Below are the code and all the weights of a small trained network. Each question names an input and a target symbol and asks about switching units off, where a switched-off unit gives its printed mean instead of its output.

import numpy as np


def w(rows, s, z=0):
    codes = np.array(rows[::2]) - 128.0
    scale = np.full(codes.shape[1], s)
    scale[-1] = z or s
    return codes * scale


def norm(h):
    return h / np.sqrt((h * h).mean(-1, keepdims=True) + 1e-5)


def f(y):
    return y / 2 * (1 + np.tanh(0.7978845608 * (y + 0.044715 * y**3)))


def softmax(a):
    e = np.exp(a - a.max(-1, keepdims=True))
    return e / e.sum(-1, keepdims=True)


def log_softmax(a):
    a = a - a.max(-1, keepdims=True)
    return a - np.log(np.exp(a).sum(-1, keepdims=True))


def net(x, mask):
    ids = ['αβγδεζηθλμπστψ'.index(c) for c in x.split()]
    T = len(ids)
    res = E[ids] + P[:T]
    u = 0
    for l in range(2):
        r = norm(res)
        for j in range(2):
            rows = slice(3 * j, 3 * j + 3)
            q, k, v = (r @ M[l][rows].T for M in (Q, K, V))
            z = softmax(np.where(np.tri(T) > 0, q @ k.T / 3**0.5, -1e9)) @ v
            o = O[l][rows]
            res = res + np.where(mask[u + j], z, o[:, -1]) @ o[:, :-1]
        u += 2
        y = f(norm(res) @ A[l][:, :-1].T + A[l][:, -1])
        res = res + np.where(mask[u : u + 8], y, B[l][:, -1]) @ B[l][:, :-1]
        u += 8
    return log_softmax(norm(res)[-1] @ U[:, :-1].T + U[:, -1])


Q, K, V, O, A, B = {}, {}, {}, {}, {}, {}
E = w([
[101,137,59,91,102,127,58,186,166,171,127],'α',
[87,83,238,121,118,106,151,42,106,150,112],'β',
[178,135,183,122,116,144,77,97,98,214,59],'γ',
[112,74,189,120,50,117,59,122,213,109,82],'δ',
[92,136,185,134,151,121,123,184,133,78,164],'ε',
[208,95,147,102,74,151,132,80,159,219,55],'ζ',
[230,114,79,152,58,122,149,152,101,67,70],'η',
[46,147,66,117,231,195,164,119,58,163,137],'θ',
[143,127,193,160,78,167,38,216,161,164,80],'λ',
[137,167,144,116,228,193,157,180,107,56,124],'μ',
[184,175,147,156,125,145,84,109,52,100,127],'π',
[128,98,133,144,1,43,115,156,60,201,128],'σ',
[169,134,176,103,78,81,76,208,110,105,89],'τ',
[71,135,63,125,174,182,145,133,83,170,55],'ψ',
],0.019)
P = w([
[62,226,29,93,184,105,110,75,152,158,69],'0',
[181,42,92,140,247,176,127,182,151,72,221],'1',
[136,125,154,52,28,203,108,178,118,63,134],'2',
[180,26,101,142,189,195,151,143,152,127,219],'3',
[96,212,72,235,191,81,159,70,163,122,87],'4',
[123,20,113,121,160,161,186,150,150,138,224],'5',
[130,179,176,28,83,207,97,148,46,110,145],'6',
],0.011)
Q[0] = w([
[128,150,58,157,92,197,245,140,95,116,111],'0.h1',
[170,170,127,155,220,158,108,176,136,92,163],'0.h1',
[127,99,106,195,152,191,160,113,28,172,178],'0.h1',
[156,99,147,191,142,70,160,60,206,164,81],'0.h2',
[185,3,114,29,251,179,103,228,92,201,254],'0.h2',
[67,219,180,23,16,198,204,136,123,146,121],'0.h2',
],0.007)
K[0] = w([
[97,130,72,155,112,117,143,123,111,96,118],'0.h1',
[148,160,113,197,151,159,114,166,118,109,119],'0.h1',
[176,135,151,179,135,140,190,148,88,166,143],'0.h1',
[132,5,141,2,158,133,128,91,163,138,113],'0.h2',
[164,91,160,232,66,164,119,64,137,147,112],'0.h2',
[97,178,110,152,204,85,190,185,163,187,103],'0.h2',
],0.0091)
V[0] = w([
[118,173,84,174,102,173,118,126,101,110,128],'0.h1',
[99,80,191,127,122,142,149,162,117,146,162],'0.h1',
[164,159,168,162,157,218,66,169,217,143,130],'0.h1',
[139,151,154,166,153,179,118,170,118,214,98],'0.h2',
[253,141,137,103,108,175,169,116,149,107,117],'0.h2',
[104,64,126,69,159,60,159,200,166,137,98],'0.h2',
],0.0063)
O[0] = w([
[115,113,158,163,155,131,136,94,104,49,106,188],'0.h1',
[75,130,116,135,133,134,161,137,160,171,115,121],'0.h1',
[83,117,85,153,121,131,133,100,97,180,144,92],'0.h1',
[189,159,140,127,215,158,121,255,126,156,40,253],'0.h2',
[125,78,152,74,169,84,159,164,133,115,85,34],'0.h2',
[132,80,152,249,103,185,175,119,93,101,128,118],'0.h2',
],0.0082,0.0027)
A[0] = w([
[121,106,101,129,166,130,169,171,140,115,183,58],'0.n1',
[68,148,118,98,69,105,165,90,74,152,97,123],'0.n2',
[110,109,83,93,205,150,160,114,50,81,117,132],'0.n3',
[155,155,122,98,150,113,124,96,102,86,144,202],'0.n4',
[93,81,179,172,130,126,105,177,158,144,255,255],'0.n5',
[161,113,83,165,92,150,113,112,112,108,129,147],'0.n6',
[191,93,112,132,183,163,88,139,173,187,104,143],'0.n7',
[162,113,148,146,106,60,68,173,153,184,156,149],'0.n8',
],0.0085,0.0024)
B[0] = w([
[81,71,38,132,74,134,226,215,127,175,116,167],'0.n1',
[128,168,170,110,155,105,98,147,158,68,169,156],'0.n2',
[186,84,173,135,97,99,88,106,175,147,173,254],'0.n3',
[83,142,135,188,78,69,218,199,139,218,86,148],'0.n4',
[175,71,120,164,176,152,90,67,75,167,133,195],'0.n5',
[59,91,108,1,163,85,157,146,138,113,177,147],'0.n6',
[61,86,99,151,125,74,190,186,103,128,169,191],'0.n7',
[118,51,119,187,146,146,178,40,124,173,108,184],'0.n8',
],0.0082)
Q[1] = w([
[126,12,137,155,194,115,213,152,102,195,103],'1.h1',
[155,108,96,52,35,255,101,139,55,103,162],'1.h1',
[161,130,196,28,67,189,82,219,58,196,151],'1.h1',
[115,159,148,39,78,208,81,210,48,156,86],'1.h2',
[174,108,140,38,93,221,83,131,92,148,143],'1.h2',
[61,151,105,98,100,129,116,148,138,90,68],'1.h2',
],0.0088)
K[1] = w([
[104,92,207,151,94,137,165,115,168,231,134],'1.h1',
[88,148,102,196,138,93,160,21,181,123,65],'1.h1',
[90,175,98,241,158,33,192,127,165,134,111],'1.h1',
[125,166,81,255,132,93,133,140,157,87,51],'1.h2',
[96,203,107,206,181,37,210,9,214,190,101],'1.h2',
[79,185,115,78,137,174,189,153,96,82,118],'1.h2',
],0.009)
V[1] = w([
[126,109,115,144,87,55,112,181,73,176,229],'1.h1',
[172,217,186,102,191,154,144,105,3,168,171],'1.h1',
[233,170,64,105,87,86,241,113,85,91,126],'1.h1',
[132,167,143,208,108,124,29,176,97,109,74],'1.h2',
[136,140,213,151,90,74,165,105,129,139,103],'1.h2',
[187,129,66,108,56,132,161,120,124,255,128],'1.h2',
],0.0092)
O[1] = w([
[108,198,162,69,51,27,38,217,156,150,180,225],'1.h1',
[121,154,104,96,132,80,155,158,9,174,123,159],'1.h1',
[215,55,112,194,152,56,142,157,142,248,176,76],'1.h1',
[22,103,157,225,152,99,119,156,181,88,147,121],'1.h2',
[62,197,82,113,47,76,208,163,158,117,130,73],'1.h2',
[104,208,92,162,80,170,97,165,149,187,169,253],'1.h2',
],0.011,0.006)
A[1] = w([
[98,254,110,135,209,152,208,43,100,191,33,253],'1.n1',
[156,190,115,90,143,206,66,52,76,111,50,92],'1.n2',
[131,118,179,98,176,161,147,184,145,95,134,86],'1.n3',
[87,109,67,73,176,155,253,113,159,140,138,139],'1.n4',
[177,82,59,81,205,139,97,130,34,142,131,205],'1.n5',
[80,110,33,158,95,133,139,190,106,126,137,118],'1.n6',
[76,145,179,129,164,168,154,39,87,43,69,39],'1.n7',
[212,161,78,126,111,134,88,140,91,144,254,40],'1.n8',
],0.0095,0.0032)
B[1] = w([
[129,94,148,117,7,165,133,164,85,94,109,205],'1.n1',
[196,211,210,138,175,136,200,79,136,192,189,209],'1.n2',
[97,170,43,179,74,161,110,100,46,205,50,138],'1.n3',
[171,102,170,137,132,108,75,156,153,135,176,151],'1.n4',
[111,171,214,105,137,81,139,131,180,81,128,251],'1.n5',
[169,134,154,108,153,152,155,73,22,133,118,184],'1.n6',
[177,115,24,106,133,51,84,127,170,168,89,187],'1.n7',
[103,141,31,182,73,115,195,67,147,98,49,218],'1.n8',
],0.011)
U = w([
[139,44,173,140,144,64,96,152,128,93,94,157],'α',
[106,178,78,130,183,133,183,81,223,74,98,155],'β',
[109,192,95,78,112,62,41,220,211,124,221,144],'γ',
[45,94,187,218,154,115,195,132,167,91,141,159],'δ',
[92,87,65,69,179,71,37,94,91,106,108,233],'ε',
[159,129,130,161,159,164,2,74,182,151,222,172],'ζ',
[84,116,120,119,238,43,138,212,47,218,102,30],'η',
[177,75,137,174,211,98,153,185,222,226,137,102],'θ',
[77,102,132,151,118,224,95,190,17,132,111,90],'λ',
[181,111,105,198,212,140,130,109,112,139,12,71],'μ',
[165,142,24,197,73,169,131,80,83,193,140,6],'π',
[61,140,116,130,150,163,86,177,171,117,37,189],'σ',
[148,67,74,25,83,119,167,170,155,39,118,162],'τ',
[203,170,184,108,151,127,132,107,80,123,195,221],'ψ',
],0.0073,0.0025)

Each question gives the input, a string of symbols that net reads in full, and the target symbol t.
The units are the heads (3 rows each of Q, K, V and O) and the neurons (one row each of A and B). Each row of codes is followed by its name. A weight is (code - 128) times the scale printed after its matrix; where a second scale follows, it is the last column's (O, A, B and U).
mask holds one flag per unit, layer by layer, with each layer's heads first. A switched-off unit (its flag False) gives its mean, the last column of its rows in O or B, instead of its output. The means were averaged over made-up inputs and are rounded, as every weight is.
A unit's drop is (log p(t) with every unit on - log p(t) with that unit switched off) / (log p(t) with every unit on - log p(t) with every unit switched off).
top k neurons: the k neurons with the biggest drops, biggest first
top k neurons in layer l: the k neurons of layer l with the biggest drops, biggest first
heads that matter: for each layer, one digit per head in row order, 1 if its drop is at least 0.15 and else 0, layers parted by /
input σ τ μ λ, target λ: heads that matter	00 / 10
input θ ζ γ θ, target η: top 3 neurons in layer 1	[1.n6, 1.n2, 1.n1]
input θ θ ε ζ, target θ: heads that matter	01 / 10
input ε θ τ, target ε: top 2 neurons	[1.n7, 0.n3]
input θ θ τ η, target τ: heads that matter	01 / 00
input λ λ π ε θ, target η: heads that matter	00 / 11
input θ η θ θ γ, target ψ: heads that matter	00 / 01
input ζ δ τ θ α θ, target ζ: heads that matter	11 / 10
input ψ π π ψ, target γ: heads that matter	01 / 10
input σ τ π θ γ, target η: heads that matter	00 / 11
input μ ψ ζ τ, target θ: top neuron in layer 1	[1.n1]
input λ π α β δ τ θ, target β: heads that matter	00 / 11
input τ ψ ψ ζ τ θ ζ, target δ: heads that matter	00 / 01
input ψ θ λ θ ψ, target σ: heads that matter	00 / 11
input τ θ σ β μ θ, target ψ: top 2 neurons	[0.n3, 1.n4]
input α γ β θ μ, target τ: top 2 neurons in layer 1	[1.n1, 1.n7]
input τ ζ θ θ η θ σ, target θ: heads that matter	00 / 10
input θ θ σ θ, target π: top 2 neurons in layer 1	[1.n8, 1.n6]
input θ σ γ θ θ, target λ: heads that matter	00 / 11
input ζ θ ψ, target π: top neuron in layer 0	[0.n7]
input θ ε δ μ σ σ ζ, target γ: heads that matter	00 / 10
input θ θ θ θ α θ, target β: top neuron in layer 0	[0.n3]
input θ σ θ μ α σ, target π: top 2 neurons in layer 1	[1.n8, 1.n5]
input τ π β θ ζ, target τ: top 2 neurons in layer 0	[0.n7, 0.n4]
input θ σ θ, target ψ: top 2 neurons	[1.n2, 1.n5]
input λ σ θ σ γ τ, target η: top 3 neurons	[0.n5, 0.n3, 1.n1]
input ζ β θ, target π: top 2 neurons	[0.n7, 1.n8]
